[128 = 0]

[173 142 114 134 130 160 150 233 122  76 118 104 146 140 124 125 101 138
 113 128 127 146 147 135 116 122 132 119 149 159 151 146 103 135 133 107
 171 148 152 121 107 144 114 130 132 154 122 147 102 127 132 115 123 133
 137 130 129 121 114  89 151 125 130 135 101 136  77 148 111 105 124 106
 105 120 149 131  63 119 129 132 142 132 128 152 135 138 169 100 135  62
 110 138  94 143 127 147 116 110 121 126  99 143 134 136 143 108 127 133
 128 128 119 133 134 137 111 131 127 115 135 150 109 128 133 131 134 142
 135 126 139 127] -> J327
[169 140 136 175 136 152 170 239 127  63 128 106 140 147 132 133  93 140
 116 124 125 136 163 144 100 119 141 126 147 140 153 148 108 125 140 106
 140 149 129 118 101 135 129 138 138 150 114 154 113 121 134 154 129 121
 142 124 139 140 127 107 146 140 119 141 110 131 131 147 126  83 130 113
  95 108 138 122  44 115 120 117 132 131 129 150 140 121 155 137 132  64
 104 127  96 154 104 128 115 112 112 136 113 149 153 115 146 127 110 124
 114 127 126 124 139 143  93 163 125 109 103 138 119 123 130 123 152 132
 126 134 147 125] -> J625
[169 141 138 167 141 151 149 170 127 114 140 125 135 132 124 138  91 135
 126 124 127 143 153 137 112 131 138 122 156 143 156 142  78 113 132 109
 133 130 128 123 140 128 124 147 141 132 122 158 128 114 133 161 133 116
 137 111 129 134 138 117 137 153 119 139 112 130 139 126 115 100 130 110
 116 112 140 127  76 105 130 112 142 136 131 137 146 118 146 145 118  97
 110 127 101 141 145 141 141 113 105 116 126 157 146 111 134 118 117 124
 127 116 136 121 135 139 101 136 125 114 116 149 140 128 114 116 153 124
 109 127 140 129] -> J238
[163 142 131 138 136 115 127 117 113 140 114 120 146 132 132 132 113 135
 108 133 126 126 124 127 119 126 135 133 139 135 139 132  85 117 122 117
 139 123 127 118 157 127 148 151 139 152 137 139 121 117 128 138 139 117
 128 106 138 132 132 100 126 144 131 129 120 126 141 126 115 114 127 138
 104 119 130 127  84 119 143 125 140 139 128 130 138 123 117 104 121 133
 128 143 110 144  89 141 136 109 122 119 125 149 140 126 131 119 113 128
 150 118 131 119 129 134 105 116 133 119  99 129 139 133 127 126 139 144
 113 127 148 121] -> J118
[166 127 143 201 122 155 167 224 141  40 141 124 118 153 129 132  93 137
 134 127 126 158 185 150  95 142 144 111 164 119 143 151 118 122 153  97
 117 144 122 125 101 128 128 135 124 132 104 160 106 120 135 159 120 111
 140 133 130 152 122 127 133 124 115 139 121 130 148 144 135  81 128 126
 123 112 146 116  70 111 108 107 135 146 128 136 135 117 164 172 131  51
 107  96 120 157 136 109 117 122 102 133 124 144 158 106 131 129 125 131
 106 112 114 127 135 128 103 209 108 120 118 136 129 127 121 118 158 117
 119 131 144 119] -> J625
[168 148 108 126 152 171 157 209 117 121 136 110 154 130 128 133 109 132
 113 127 133 146 134 130 131 124 134 126 145 170 153 146  74 124 130 111
 157 140 160 118 139 138 101 134 138 139 125 150 130 115 130 123 125 138
 137 141 124 118 134 121 150 142 120 134 102 135  90 124 123  96 136  94
 108 114 144 152  70 113 134 126 144 124 129 145 142 128 163 103 135  91
 113 142  96 136 171 155 135 116 115 115  96 148 116 127 140 112 117 111
 126 132 145 126 138 134 122  93 137 103 145 155  86 118 129 120 135 134
 122 122 131 134] -> J327
[161 142 133 161 134 139 143 200 127  77 117  99 142 140 130 129  96 145
 112 131 131 137 140 141  94 128 143 132 141 128 142 143 109 122 139 108
 143 143 135 122 109 141 145 145 144 158 112 153 104 125 134 145 132 127
 139 131 136 135 111 104 139 117 120 133 121 128 126 155 115  97 120 149
  91 121 133 105  51 115 127 125 129 145 128 149 143 122 147 104 131  84
 107 140  97 149  82 124 113  99 122 147 127 149 150 140 146 111 110 131
 120 126 126 116 139 131  99 168 130 123  97 130 134 133 139 121 153 134
 126 127 148 115] -> J130
[168 137 132 165 146 147 171 251 112  50 107  69 164 163 140 133 103 145
  99 118 123 105 128 143  96 122 132 139 110 135 144 136 128 126 115  91
 138 130 132 114 104 139 150 155 141 194 106 149 109 132 133 140 135 139
 144 164 132 153 114  85 147 107 113 124 125 125 151 163 170  67 132 136
  42 119 131 103   4 135 116 123 118 132 125 152 153 113 134  86 158  62
 107 138  94 157  16 104  94  84 126 156  96 145 147 143 146 127  82 127
 112 133 119  97 145 147  78 206 135 102  58  96  81 127 153 129 162 132
 132 133 157 128] -> J130
[159 131 127 178 130 116 160 212 125  26 113  84 151 152 160 126 124 137
 122 122 117 145 160 130  90 115 134 147 152 128 129 144 143 140 145 118
 143 160 129 116  94 144 153 125 129 155 121 136  78 130 118 141 122 104
 144 124 139 142 118  98 120 113 133 142 107 140 116 164 156  79 120 155
  96 112 128 122  94 124 107 143 130 135 138 136 121 131 150 121 144  64
 110 119 108 171  91 114 104 118 120 166 125 142 172 135 132 107 123 131
 118 125 109 127 140 129  81 168 133 118 112 125 102 133 141 122 150 146
 159 148 141  85] -> J882
[163 138 130 143 134 108 138 115 113 121 116 119 151 133 133 130 116 134
 119 131 128 126 119 125 119 121 132 136 138 137 131 130  89 114 124 109
 139 124 125 116 157 122 152 146 133 153 144 143 113 116 125 134 146 113
 127 104 143 140 132  95 129 131 131 130 120 126 139 129  89 114 126 143
 108 120 133 122  90 119 137 122 130 137 126 133 134 128 122  99 124 125
 128 142 112 151  85 137 134 102 125 126 124 144 139 123 124 114 114 134
 150 113 124 118 131 129  91 129 140 110  97 129 138 135 132 124 146 138
 114 123 141 115] -> J118
[164 147 126 158 160 166 154 178 114 144 147 114 149 130 137 142  98 134
 122 116 129 131 138 130 127 136 135 129 132 155 160 134  74 101 123 123
 132 135 132 118 148 128 107 146 144 132 125 149 144 119 127 162 128 126
 143 128 124 130 140 115 139 174 106 144 104 127 142 115 142  76 136  92
 106 110 133 145  74 118 125 117 134 127 129 149 163 115 141 143 132 110
 106 135  90 132 151 148 141 119 108 120 110 158 130 114 138 117 102 102
 118 129 151 121 142 155 106 103 142 101 120 142 103 121 117 117 149 122
 118 133 138 139] -> J882
[162 142 134 155 133 116 136 136 117 123 118 117 145 134 131 135 108 134
 118 130 122 126 128 130 105 123 138 134 134 131 138 136  87 114 123 117
 132 126 121 118 146 128 144 151 139 152 134 141 120 119 131 152 139 115
 130 108 136 137 133  97 125 144 127 134 120 126 149 133 123 107 128 138
 101 118 130 119  84 117 138 125 128 137 128 133 139 118 122 113 123 122
 125 141 108 141  86 135 138 108 118 127 131 150 146 119 131 118 108 130
 140 110 128 121 135 139  98 132 135 116  92 126 146 134 130 128 151 136
 115 129 144 117] -> J118
[183 143 137 168 145 161 143 176 124 146 140 124 133 126 118 140  75 135
 119 127 131 139 150 134 119 136 139 115 149 139 164 146  63 107 127 110
 133 125 125 120 145 129 118 159 148 135 114 162 140 112 134 177 133 122
 136 112 128 139 139 108 136 174 113 137 112 127 150 125 120  92 136  97
 114 109 140 128  59 111 134 103 136 137 127 142 147 113 140 148 118 104
 106 133  97 134 137 146 143 113 101 109 119 165 140 108 143 123 105 115
 128 119 149 122 137 149 109 126 127 108 106 148 142 124 116 120 158 120
  95 128 148 141] -> J977
[161 151 127 153 143 137 160 212 120  88 117  98 146 137 133 135  93 141
 112 135 130 127 136 140 103 119 143 137 133 141 154 147 108 125 130 114
 153 152 137 121 114 140 140 147 138 164 118 148 113 119 129 146 130 127
 144 124 134 128 131 104 150 136 123 143 112 130 124 144 115  83 127 126
  84 117 132 122  46 119 126 125 132 135 128 152 142 119 143 109 127  91
 105 146  93 150  94 138 116 107 114 137 118 159 146 126 154 110 106 125
 121 131 137 120 138 145  95 128 137 115  96 136 119 123 137 119 152 144
 132 131 145 124] -> J625
[170 134 138 167 144 184 203 252 123  50 147 113 146 161 128 137  93 140
 120 120 128 125 153 145 129 122 140 122 137 153 155 145 115 123 128  90
 125 139 138 114 115 120 108 136 130 149 115 154 129 124 129 127 121 137
 147 150 121 149 125 129 155 137 110 137 123 135 146 129 152  81 141  79
  88 107 150 144  17 118 120 104 122 115 128 143 139 118 158 155 144  43
 108 109 108 144 128 125 119 117 116 122  94 145 129  94 136 140 106 120
 102 126 127 118 143 141  97 183 123  97 106 136  69 109 123 122 156 123
 124 129 136 149] -> J625
[160 135 140 154 141 135 149 154 119 141 136 129 132 140 128 136 103 136
 121 125 129 112 128 133 119 130 137 123 122 130 147 138  93 119 117 109
 121 119 119 121 148 121 139 157 137 151 129 142 135 117 133 152 130 115
 131 121 132 147 135 115 131 158 119 130 132 120 173 122 138 108 134 119
 105 120 134 125  57 121 133 107 126 129 125 127 140 113 120 137 122 124
 121 135 117 135  98 132 135 117 117 113 122 153 138 108 138 136 108 117
 131 119 134 120 134 137 112 138 127 115  90 123 133 123 127 131 157 126
 104 131 143 140] -> J977
[164 141 126 172 143 152 153 169 117 117 142 114 146 134 141 139 108 130
 124 118 125 139 149 130 120 123 132 131 147 147 150 133  86 113 129 119
 125 124 132 118 138 129 116 141 138 130 123 152 132 121 126 162 128 119
 141 129 129 143 136 116 135 157 110 141 107 113 141 123 145  78 132 100
 110 111 130 143  91 116 123 124 135 123 125 141 143 117 138 148 131 105
 114 128  99 141 149 139 138 119 105 128 116 150 139 117 130 121 109 108
 118 124 144 124 142 146 105 125 139 107 120 137 108 122 117 115 150 121
 122 128 135 128] -> J882
